Here is a tiny trained network, its code and every weight. The questions are about switching its units off for an input and a class, where a switched-off unit gives its printed mean instead of its output.

import numpy as np


def w(rows, s, z=0):
    codes = np.array(rows[::2]) - 128.0
    scale = np.full(codes.shape[1], s)
    scale[-1] = z or s
    return codes * scale


def f(y):
    return y / 2 * (1 + np.tanh(0.7978845608 * (y + 0.044715 * y**3)))


def log_softmax(a):
    a = a - a.max(-1, keepdims=True)
    return a - np.log(np.exp(a).sum(-1, keepdims=True))


def net(x, mask):
    res = np.array(x, float).reshape(1, 2) / 4 @ E
    y = f(res @ A[0][:, :-1].T + A[0][:, -1])
    res = res + np.where(mask, y, B[0][:, -1]) @ B[0][:, :-1]
    return log_softmax(res[-1] @ U[:, :-1].T + U[:, -1])


A, B = {}, {}
E = w([
[92,210,247],'x0',
[17,43,184],'x1',
],0.012)
A[0] = w([
[141,95,72,165],'neuron 0',
[85,165,90,106],'neuron 1',
[191,112,100,99],'neuron 2',
[196,96,88,160],'neuron 3',
[92,70,78,119],'neuron 4',
[157,134,55,161],'neuron 5',
[47,122,181,148],'neuron 6',
[88,136,146,125],'neuron 7',
[190,122,54,157],'neuron 8',
[130,211,194,254],'neuron 9',
[180,166,136,54],'neuron 10',
[130,92,53,174],'neuron 11',
[42,81,166,99],'neuron 12',
[219,166,158,244],'neuron 13',
[126,214,182,224],'neuron 14',
[51,6,112,104],'neuron 15',
[87,107,122,133],'neuron 16',
[118,229,182,219],'neuron 17',
[45,100,162,93],'neuron 18',
[193,132,11,161],'neuron 19',
[51,109,193,169],'neuron 20',
[173,185,127,239],'neuron 21',
[15,99,216,195],'neuron 22',
[136,76,124,120],'neuron 23',
[206,89,120,130],'neuron 24',
],0.022,0.0048)
B[0] = w([
[123,151,163,180],'neuron 0',
[115,137,137,127],'neuron 1',
[131,158,77,174],'neuron 2',
[106,172,119,190],'neuron 3',
[90,119,127,184],'neuron 4',
[72,178,112,190],'neuron 5',
[124,112,80,204],'neuron 6',
[132,115,114,156],'neuron 7',
[91,159,94,208],'neuron 8',
[75,90,135,216],'neuron 9',
[149,156,156,171],'neuron 10',
[125,136,148,192],'neuron 11',
[197,77,151,212],'neuron 12',
[102,129,170,208],'neuron 13',
[70,86,128,209],'neuron 14',
[248,168,248,235],'neuron 15',
[179,144,136,160],'neuron 16',
[76,91,130,216],'neuron 17',
[195,86,101,199],'neuron 18',
[92,159,103,238],'neuron 19',
[151,87,37,213],'neuron 20',
[100,138,171,197],'neuron 21',
[117,93,35,252],'neuron 22',
[102,120,122,155],'neuron 23',
[104,169,101,171],'neuron 24',
],0.017,0.026)
U = w([
[78,115,126,112],'0',
[203,3,151,174],'1',
[95,76,228,60],'2',
[154,144,53,49],'3',
[125,205,174,242],'4',
[144,139,90,27],'5',
[53,118,121,196],'6',
[182,180,90,2],'7',
],0.016,0.0061)

Each question gives the input, the list of numbers given to net, and the class t.
The units are the neurons (one row each of A and B). Each row of codes is followed by its name. A weight is (code - 128) times the scale printed after its matrix; where a second scale follows, it is the last column's (A, B and U).
mask holds one flag per neuron, in row order. A switched-off neuron (its flag False) gives its mean, the last column of its row in B, instead of its output. The means were averaged over made-up inputs and are rounded, as every weight is.
A unit's drop is (log p(t) with every unit on - log p(t) with that unit switched off) / (log p(t) with every unit on - log p(t) with every unit switched off).
The circuit of an input: a set's keep is (log p(t) with only the set's units on - log p(t) with every unit switched off) / (log p(t) with every unit on - log p(t) with every unit switched off). Starting from the 12 units with the biggest drops (on a tie, the unit counted first), units are removed one at a time, each time the one whose removal leaves the highest keep (on an exact tie, the one counted first), for as long as the keep stays at least 0.8.
units of the circuit, in order: the units of the circuit, biggest drop first
k most important neurons: the k neurons with the biggest drops, biggest first
drop when u is switched off: that unit's drop, to one decimal
input [6,-3], class 2: 3 most important neurons : neuron 22; neuron 19; neuron 8
input [1,-4], class 6: units of the circuit, in order : neuron 15
input [4,-2], class 2: 2 most important neurons : neuron 22; neuron 19
input [3,-6], class 6: 2 most important neurons : neuron 15; neuron 12
input [-7,-3], class 6: 2 most important neurons : neuron 15; neuron 8
input [3,-5], class 2: 2 most important neurons : neuron 22; neuron 20
input [-1,0], class 4: 2 most important neurons : neuron 22; neuron 20
input [-7,-4], class 6: 3 most important neurons : neuron 15; neuron 8; neuron 19
input [5,-3], class 2: drop when neuron 22 is switched off : 0.2
input [0,-8], class 6: drop when neuron 11 is switched off : 0.0
input [2,-3], class 2: drop when neuron 8 is switched off : 0.1
